Each row has a class, written after it.
[-10   7  18 -23 -26  11  12 -17 -12  -8  13  -4   7  23  43  17   5  -8
 -34  21   4 -36  64   5  34  -4   2  -1   3  16   5  30 -11  45   4  14
  -7 -68 -14 -50  20  22] => Lig
[-15  10  -9 -23  27 -26 -17  19  31   6   3  10  21 -20 -21  -5   8 -15
   0  -9  11  32  26 -11  -2   0 -26   5   1 -11  -4  12  14 -17  10  -9
   5  28  -9  15  12  -6] => lafug
[  3   0 -20  10   8  -5  -1  20   9   6 -15 -15 -10   5 -15 -16   2   8
   7   6  11  20 -12  -9 -27  12   5  -7   5  -6 -10  -3  -6  -9  -1  -5
  -1  37   5  17  18   0] => voz
[ -3  38   8  16  36 -17   4 -12  33   3  10   3 -12  -4  -6 -12  19 -25
 -36   3  10  57  35  -2  21  -3   9  14   9  -9  -1   0  10 -29  -4  -3
   7   8  -7 -23 -34  -4] => voz
[ -4 -10   6   2 -11   6  -2   0  10   4   3 -14 -25   6   9  29   8  -6
 -17   7 -10 -24  45   5  17   6   5  10  20  -1   5  18   4  21   2  18
 -39 -15   5 -18  20  12] => zab
[-15  39   9  -1 -12  19 -17   5   0  10 -30  11 -15 -44 -68   2  -5 -13
  42   5  26  12  67  -1  -9 -13  13   0  21 -41   8   3 -24  27  10  37
   1  56  12  20  47  10] => Dof
[-12  26  -4  -4  37 -13 -19  -5  36  17 -18  22  -2 -24 -30   0  11 -14
 -11 -11  15  33  41   8  14  -9 -13  14   9 -11   9   0  45 -24  -5  -6
 -11  36  10   5 -27   1] => tove
[ 18 -43 -25 -28   5 -41 -27  93 -11  20  -6 -14   2   7 -17   3 -20  31
  78 -10 -13  -5 -15 -33 -69  57 -26   4 -12 -10 -31   6  -5  -9  45  28
  16  69   5  63  66 -30] => voz
[-13   3  22  20   1   3 -10  -7   9   3   2  -1 -28   9  -1  19   3  -3
 -49  13  -6 -37  42  -9  38   8   3  16 -10  19  31  33  44   8  -3   7
 -11 -18   5 -42 -25   2] => lafug
[ -7 -38 -61 -59  24 -32 -23  38  39   5  21  21  37 -22   4  -1  18 -17
  31 -29  10   7   7 -12 -21  -9 -56 -34  18 -15 -12  -3 -11  -3  12 -18
 -12  55 -30  70  74 -21] => bonot
[  8   8  -2  -8 -16  -7 -19  53 -21  16 -34  -8  -3 -15 -52 -10 -21  15
  62   2   0  -1  14  -5 -43  40   2  18 -14 -13  -6  13  10  -2  29  34
  22  36  28  20  37  -5] => Lig
[  8  19  -7  -5  45  -6 -34  16  31  17  -1  28   0 -14  -8  14   2 -35
 -14 -22   2  16   5  15   1 -35 -19 -21   1 -15   0 -13  51 -16 -11 -13
 -16  21   4   3 -30  22] => bonot
[  6 -13  -5 -47  11 -16 -33  18  18  -9  23  23  44  13  49   0  -8 -27
 -13  -3   6 -22  15 -28   3 -22 -40 -37 -29  11 -11  16  19  15  11 -26
  19 -55 -44  -6 -18  10] => limut
[ -7 -23 -17 -35  -1 -14 -30  37  -5  10 -27   6  25  -4 -18  -8 -22  10
  31 -10   8 -37   5 -28 -31  14 -36 -14 -26  -1   1  15  17  12  19   1
  25  11  -1  31  30  -8] => lafug
[  7 -15  -3 -33  24 -17 -45  23  11   2  11  31  34   7  18   3 -14 -16
   2 -13   2 -32   6 -25  -4 -14 -36 -24 -40  10  -7  18  50  -3  12 -15
  22 -39 -20  -5 -32   9] => limut
[-18 -29 -26 -31  14  -4 -25  10  16   9 -33   9  31  14   6 -14 -13   3
 -13 -25  12 -34  -2 -23 -18   9 -32 -21 -14  23   8  14  39  10   8 -30
  19 -20   9  13   6  -9] => zab
[ 25 -16 -33   9  48 -28 -36  63  48   5  23   4  -3   3  13  -1   3 -21
  -6   4 -13  13 -17 -23   0   6 -21 -17 -13   5 -11  -2  46 -37   6 -10
 -16  43 -25   9 -33   3] => Favas
[-14  -1  22   4   6   5 -18 -20  13   1   4   7 -29  21  14   9  10 -20
 -45  20  -2 -51  44 -14  42  -3   0   2 -21  16  29  30  45   9  -4   9
  -4 -27 -17 -58 -50   2] => Pila
[-24  26 -17 -52   0   6 -16 -11  23  -8   6  25  37 -35   4   3  14 -26
   7  -7  39  21  54 -12  11 -53 -34 -34   8 -30  -7  11 -25  23   1  -9
   6  15 -35  28  43   3] => limut
[-15  13  -6 -11  27 -16 -30  16  29  21 -12  14   4 -42 -47   1  -1  -6
   6 -17   4  11  38  -4  -3  11 -19  15   0 -13   1  17  43 -23   6   3
   1  35  10  17  -3 -10] => lafug
[ -8 -28 -15 -22 -13  -9 -14  34   5   8   8 -14   3   5   1  27  -1  13
  37   7 -12 -53  27  -3  -9  36  -4  25   7   1 -19  28   9  17  25  26
 -40   1  13   5  61   9] => Favas
[  0 -18 -27 -10  41  -7 -37   8  42  12   3  31  19  -3  24  -2  -2 -31
 -27 -27   9  -7  -6  -5  -4 -28 -34 -40  -7  18  -9   9  50  -3  -4 -43
  -3  -7 -12   8 -20  10] => zab
[ -7  21  15 -34  10 -18 -12   5  -6  20 -14   6  19 -23 -28  -1  -6  -2
  36 -12   7  17  48  -1   1   4 -10  18  -7 -19  -8   7  10  -9  25  33
  20  -4   2   2  -4   6] => zab
[ -6  15   9 -23  32   6 -34   7  34   4  22  45   4 -18   8  15  10 -54
 -22 -12  15  31  21   2  10 -55 -25 -49  -7 -17   7   2  17   1  -7  -9
   2  31 -28  11 -41  10] => Pila
[  0 -17 -18 -29  35 -17 -41  36  28  19   4  34  25 -13  10  10  -6 -28
  28 -21   4   5 -10   4 -30 -12 -28 -28  -5  -6 -22   6  21   5  13 -23
   0  26 -11  38  30   9] => Dof
[  0   9   1 -25 -22  -7   0  12 -16  -6  -7  -8  13   0  -8  -3 -14  -3
  19   5  11  -6  30 -22  -9 -14 -21 -16   8 -17  -3   4 -31  26   8  24
  18   1 -16   7  23   4] => lafug
[-15 -11  -8 -24  -4  -1  -8  -2  17  -5   9   7   3  22  32  17  12 -19
 -22   0   6 -50  44 -14  19  -1 -14  -4   3  14  12  32  12  32   2 -11
 -14 -42 -12 -26  28   3] => bonot
[ -6 -28   4 -12 -14 -10 -13  23  -1  11   2 -12   1  19  13  21  -1  18
  10  16 -21 -55  26  -5  -5  44  -4  29 -11  17   4  30  26  15  19   2
 -21  -7   5 -10  36  -6] => tove
[-32  47  40 -49 -12   9  28 -66   0 -21  22  21  50 -13  16  11   2 -26
 -27 -29  36  20  65   5  14 -48 -10  -3  30 -19 -22  -6 -52  21  -5  -1
  16 -71 -15 -32 -25  15] => Nen
[-32  31  -5 -32  24  -8   5 -31  28 -13   6  20  28 -20  23  -1  15 -36
 -45  -7  37  33  52 -11  29 -41 -26 -24  15  -5  -4  14 -16  13  -5 -22
  21 -23 -42  -9  -5  -3] => lafug
[ -9  -3 -20 -40  25 -30 -26  26  32  -6  10   8  18  -1  10   1  13 -19
  -1  -2  14  26  23 -34   6  -5 -35 -11  -6 -10   0  16   9 -20  12 -11
  10  17 -37  19   0 -18] => limut
[-11   8  16  14 -17   0  13  11  -2   9  -2 -23 -30 -13 -23  33   3  10
   5  16  -6  -4  34  21  -5  17  19  35  28 -16  -9  11 -14  14   2  28
 -44  19  19 -10  45  14] => lafug
[ 37 -14 -27  -8  22 -39 -21  82   6  11  27  -7   8  11  28   3  -4  -3
  32  11 -20  41 -32  -1 -29  17 -22 -20  -5   2 -35  -5   1 -20  22   7
   5  27 -24  23  28   8] => Lig
[-27  26   3 -46  21   5 -23 -37  23   6  -8  30  36 -32 -12  10  -2 -25
  -7 -35  23  -2  55   5  18 -34 -21  -6  10 -17   0  11   9  13   0 -13
  -3  -8   5   8   2   7] => Dof
[  8  -7   2 -14  -9  -5 -23  30 -15  12 -18  -6   7  -3 -21  -7 -21   1
  43   4  -6 -23  22 -23 -18  19  -8  -1 -15  -4   2  11   8   3  23  30
  21  -3  -1   2   1  -3] => zab
[ -4   6   3 -12  38 -10 -38   8  21  13   1  32  12 -12   1   5  -8 -33
 -22  -8  12   6   9  -2   8 -32 -29 -32 -18   3   0   8  49 -11  -2 -18
   8 -10 -20  -4 -53  23] => lafug
[-21  18  11 -36  36  -9 -12 -29  17  10  -5  15  33  -4  -5  -3  -1   0
 -26 -27  16  11  34  -5   8  -3  -8   8 -16  -1  -4   8  29 -18   0 -20
  10 -40   8 -10 -42   6] => voz
[ -2 -47 -10 -24   1 -17 -22  21  15   1  10  -2  -6  25  29  13  -2   2
 -19   3 -17 -74  21 -22  16  27 -25   3 -17  27   9  32  35  17  12   8
 -17 -21  -8 -22  -1 -14] => Pila
[-10 -34  -7 -12 -15  -2 -42  51  14  14   4  -4 -15  -8  -9  29  10   8
  39   3 -12 -43  27 -15  -6  34 -15   8  -1  -4   3  31  18   6  23  17
 -24  35   2  20  53 -13] => Nen
[  6  16   4 -12  29  -6 -26  32  13   9   2  28   1 -19  -4  11   1 -28
  21  -3   7  16  30  -9   4 -19 -11 -23 -12 -14 -10   7  24   0  15  19
  13  20 -19  10 -15  17] => Favas
[ -7 -80 -36 -47  -2 -18 -37  45  24   3  33   8   8  24  45  21   3   2
   8  -3 -15 -78   6 -29  -5  24 -48 -23 -16  24  -3  32  15  23  23 -10
 -20   3 -29  20  56 -30] => Pila
[ -8 -26  -6 -18  -5 -10 -21  19  10   4   9  -5   2  24  35  21  -4  -1
   0   5 -13 -49  10 -15  -2  33  -8  12  -3  21  -3  35  10  27  19  -7
 -15 -21  -3  -7  48  -5] => Dof
[-22   4  25 -16 -19   7   1 -25  -4  -2   5   2  -9  17  12  15   9  -8
 -24  13   1 -48  55  -2  34   3   5  15  -8  10  18  37   6  31   4  23
  -3 -36  -1 -45  -4   5] => Pila
[ -9  29  10  -9 -22  16  10 -18  -6  -8  -7   8  11  -4 -11 -12  -4 -17
   4   6  18  -2  20  -7  -7 -19   0 -11  -4 -15   1   5 -36  25  -4  14
  19   4   0  -9   8   9] => Pila
[ -34   20    6  -64    4  -11   17  -57   -2  -12   -9   22   72    9
   35  -12  -12   -3  -23  -21   35  -30   28  -12    5  -15  -21    7
  -24   15  -22   21    0   29    5  -27   35 -114   -8  -29   -6   13] => limut
[ -9  37   0  -7  29  -5  -2 -24  28   0   2  12   6  -8   7 -10   7 -25
 -52  -1  21  38  31   4  22 -11  -6  -1  -2   5   1   0  18 -27  -6 -18
   7 -18 -16 -28 -53   3] => Lig
[  2 -17  13 -26 -37 -16  -7  35 -11  -6  30 -16   2  14  19  26   3   0
  26  23 -14 -32  54 -17   9  17 -13   7   1  -6  -1  30 -36  36  27  37
 -15  -7 -23  -2  59   1] => lafug
[-11  31  -1   1  21  -7   6 -10  39  -2   9  14   2 -17   1 -10  26 -35
 -19   3  28  47  37  -3  25 -25  -4 -10  19  -5  -6   0  -9 -14 -11  -6
   0   5 -22 -12 -10   7] => Nen
[ 26 -63 -37 -45  23 -39 -59  93  24   8  24  10  35   7  22   1  -5  -4
  56 -19 -13 -21 -28 -35 -26  11 -58 -42 -24  12 -22   8  30 -19  29  -7
   3  28 -30  50  18 -14] => Nen
[ -1  26  22  -4   7   2 -24  24   8  23   0  12  14 -31 -33  15  -1  -5
  33  -6   3  21  12  21 -17 -10   2   5  -6 -22 -18  -9  15 -17   6  17
 -15  31  18  17   1  28] => Nen
[-13  24   9 -45 -10 -12  -9 -22   0  -1  10  14  35  -6  25  -4  -3 -27
  19   4  18 -10  63 -13  24 -20 -16  -4  -3  -9  -3  15 -35  26  17  13
  24 -30 -34  -6  23   4] => Dof
[ -9  34  14 -33  -4 -20   9  10   2  -6  16   4  28  -2  -4 -10   9 -20
  31  12  12  34  66 -23  21  -9 -11   8   4 -26  -4   9 -29   3  24  36
  29  -2 -29  -9  14   5] => Favas
[ -4  49  18   2  12  22  -2 -16  27   2  23  27 -14 -22   7  14  13 -53
 -32  15  23  59  37  17  19 -67   1 -46  17 -27  -6 -21 -32  12 -18   4
 -18  31 -31  -2 -17  32] => Pila
[-18   4  25 -37 -16  -2  -6   0 -19  10 -39   2  32   4 -20  -9 -24  15
  34 -14  15 -55  39 -18 -18  15  -7  12 -19   4  -6  16  16  25  15  18
  26 -44  22 -18   3  11] => Nen
[ 12   9  -8  13  27  -3 -33  37  35  14  24  18  -1 -17  -5   4  13 -36
   0   6  -6  42   7   2   1 -25 -18 -28   4 -14  -3   2  27 -18   2  -3
 -10  50 -20  11  -5  12] => zab
[ -4  -8 -25  -1   9   5 -30  11  21   9 -33  16   9 -14 -35 -20 -15  -5
   0  -7   9 -31  16 -19 -20  15 -20  -8  -8  10  11  14  49  -4  -2 -22
   9  15  11   6 -14 -11] => tove
[ -7  35  10  31  -1   5  -7  20  -5  18 -44 -10 -26 -21 -58  -2 -12  10
  23  12   5   3  17   3 -23  28  28  37  -3 -18   3  -2  23 -19   8  34
   5  44  35  -3 -10  11] => Favas
[  0 -16 -10  14   3 -16 -29  38  23  20  10  -3 -33   6 -15  18   8 -10
  13  16 -18 -40  26  -3   1  35   1  25   1   3  17  20  44  -8  12  22
 -32  33   7  -9  23  -8] => bonot
[  4 -30  -9 -49  22 -23 -45  38  25   5  21  29  22   1  25   5  -6 -36
  19 -16   0 -10   4 -13 -14 -17 -38 -37 -18  -1  -9   4  15   4  17  -9
   4   6 -30  20 -13  -4] => Pila
[ 12 -23 -15 -24  36 -21 -55  42  32  17  18  32  19 -10  14  13  -9 -24
  11 -13  -9 -14   7  -9 -13  -7 -37 -28 -14   1 -14   6  42  -6  14  -8
  -4  13 -22  22  -6   6] => Dof
[ -1   7  -2  10   1   7  -7  20   5   4 -26   2  -7 -15 -35 -10  -1   0
  10  -2  15  -6  13 -13 -18  -5  -4 -11   2 -13   4  -4   8  -3  -8  12
  16  24   5   4  -2   3] => Nen
[ 14 -22 -23 -42  22 -24 -50  67  16  12   6  16  25 -28 -14   9 -11 -12
  52 -21  -2   5   2 -16 -28  -9 -47 -34 -14 -16 -23  12  16   2  25  -3
  -5  51 -15  56  37   3] => lafug
[ -8  50   4  26  39 -16  28 -17  26   8  -5  -5  -1  -5 -21 -11  10  -5
 -33   3   9  52   7  13  11   1  17  34  11  -6 -16 -13  25 -43 -12   3
  -2   7  13 -31 -43  17] => Favas
[-12  14   9 -41  15 -20  13 -17  11 -10   8   6  39   4  14 -13   5 -14
  -8 -19  24  14  32 -17  15 -19 -20  -5   4   3 -16   3 -10  -4   3  -7
  21 -42 -20 -20 -18   2] => Nen
[ -5  -4  -7 -38  23   7 -34   8  18  10  16  33  29 -26  16  12   0 -28
   8 -19  16  -3  32   4  -9 -37 -18 -47  -3 -12 -18   8   0  27   5 -17
  -3   3 -19  23  19  20] => voz
[  4  22  19  25  -8   5   1  -2   4   9  12 -13 -24  12   3  14   8  -7
 -14  34 -16 -15  39   4  32   9  21  24   5  -1  13  17   4  13  -3  28
 -21  -2   1 -42  17  18] => Dof
[ -5 -38 -20 -58   1   4 -35  -3  15 -15  20  29  50   0  47  -2  -5 -20
 -16 -31  17 -42  19 -27   6 -37 -48 -57 -21  14   6  18   1  32   7 -36
   6 -24 -27  29   5  -3] => voz
[  9 -29 -23 -44  22 -36 -42  45  17   8  18  15  42   3  32   0 -16 -16
  12 -10   0 -18  -7 -25 -13  -7 -55 -34 -24  16 -23  16  26   0  21 -16
   8  -5 -33  23   4   6] => lafug
[ 13 -70 -46 -26  13 -41 -41  76  22  11   5  -5  -2  23  13  11  -8  11
  26 -12 -26 -73   2 -34 -22  51 -44  -2 -10  22  -3  21  49   5  29   1
 -17  11  -4  24  54 -29] => bonot
[ -1 -24 -24 -41  40 -14 -35  24  26   7   8  38  43   6  31   6 -14 -15
  -4 -38   7 -28  -7 -18 -21 -21 -42 -40 -21  11 -23   5  39   4   8 -38
  14 -18 -14  19 -10  12] => Favas
[  5 -26   9   2   4 -20  -8  19  -8  14   8 -22 -10  37  21  10  -5  23
  -6  18 -23 -55  12 -11  -1  51   7  31 -21  24 -10  32  39   1  17  15
  -8 -43   5 -41   0   4] => voz
[-13 -18   7 -21  -2 -11 -24  40   7  15   3  -4 -19  -3 -11  32   1   7
  30  -2 -15 -31  30  -6 -13  37  -1  21  -6  -7  -2  31  10  10  26  25
 -17  35   9   8  34 -18] => Pila
[ 13 -12  -4 -14  21  -7 -27  23  32  -6  37  30   6  -2  39  12  14 -40
 -17   0  11  12  17 -14  18 -44 -36 -57   1  -3 -10  -8   3   0  -3  -4
  -3  -6 -55   4 -32  14] => Nen
[-20  24  15  -2   5  17 -10 -26  13 -12 -18  21 -11  -4  -5 -16   1 -34
 -45   5  27  -8  43 -23  23 -31  -7 -26  -9   1  30  11  13  13 -12  -4
  34 -12 -23 -37 -63  -5] => Pila
[ -4  -9 -23 -25   3  -3 -23  31   2  10 -23   2  14 -13 -27  -5 -20   5
  34 -11   8 -27  18 -22 -25  13 -15  -7  -2  -7  -8   3  14  -2  16  13
  11  20   6  21  14  -4] => Favas
[ 17  17  -6  22  45  -5 -34  29  43  14  16  21 -13 -20  -8  12   2 -36
 -15   0  -7  38  -4   5  -3 -21 -13 -20   6 -14 -11  -8  36 -24  -8 -11
 -21  53 -12   8 -20  13] => Dof
[ 16  35   6  16  17   0 -12  14  25   7  21  15   2  -8  -2   0   8 -36
   3  17   0  44  12   7   6 -27  -2 -19   2 -18 -11  -4  -4  -2  -4   6
 -10  35 -16   3   8  26] => Dof
[-15  51   6 -15  20 -13   6 -22  20   5  -4  17  18 -15 -19 -11   7 -32
  -7 -12  25  28  43   4   8 -24  -5  10   9 -17  -1  -1   6  -7  -3  -1
   9   2   0 -17 -12  11] => bonot
[  4 -28 -12 -20 -13 -15 -20  46   1   7  16 -12 -13  13   8  22   2   9
  28   9 -12 -27  29  -5 -13  36 -12  11   7   5 -18  28   7  13  29  19
 -25  12  -1   0  65  -7] => Lig
[ 15 -35 -19 -38  32 -34 -39  53  18   9  32  14  35  19  42   3  -9 -10
  18 -10  -8  -9  -6 -25 -18   2 -41 -34 -23   8 -27  13  23  -5  22 -14
  15 -12 -34  15  -2  -2] => voz
[ 26 -32 -46 -17  45 -30 -47  71  43   2  28  18   5   1  34   3   4 -28
 -11  -8  -7  25  -6 -20  -5  -9 -51 -55   3  10 -14   6  34 -17   8 -22
  -4  35 -42  26  -4  -5] => Lig
[  4 -11  -1 -47  10 -30 -24  19  16  -4  30  17  22  14  25 -21   1 -34
   7   7   3   1  33 -42  28 -20 -43 -27 -28   0  19   7  -2 -10  17   7
  35   8 -55  -4 -27 -23] => Pila
[ -3 -43 -19 -25  20 -18 -26  35  24   4  -2  -2  -6  17  21  22   2   1
 -11  -4 -12 -51  22 -20  10  31 -22   0  -4  21   4  37  42  17  16   0
 -19  -9  -7  -2  22 -15] => Dof
[-32 -32  -8 -38  -1   9 -25 -22  21  -2   5  18  11   5  33  21  -4 -12
 -51 -11  15 -73  36 -18  17  -7 -32 -16 -10  28  14  40  31  35   1 -34
 -17 -42 -17 -16   3  -3] => lafug
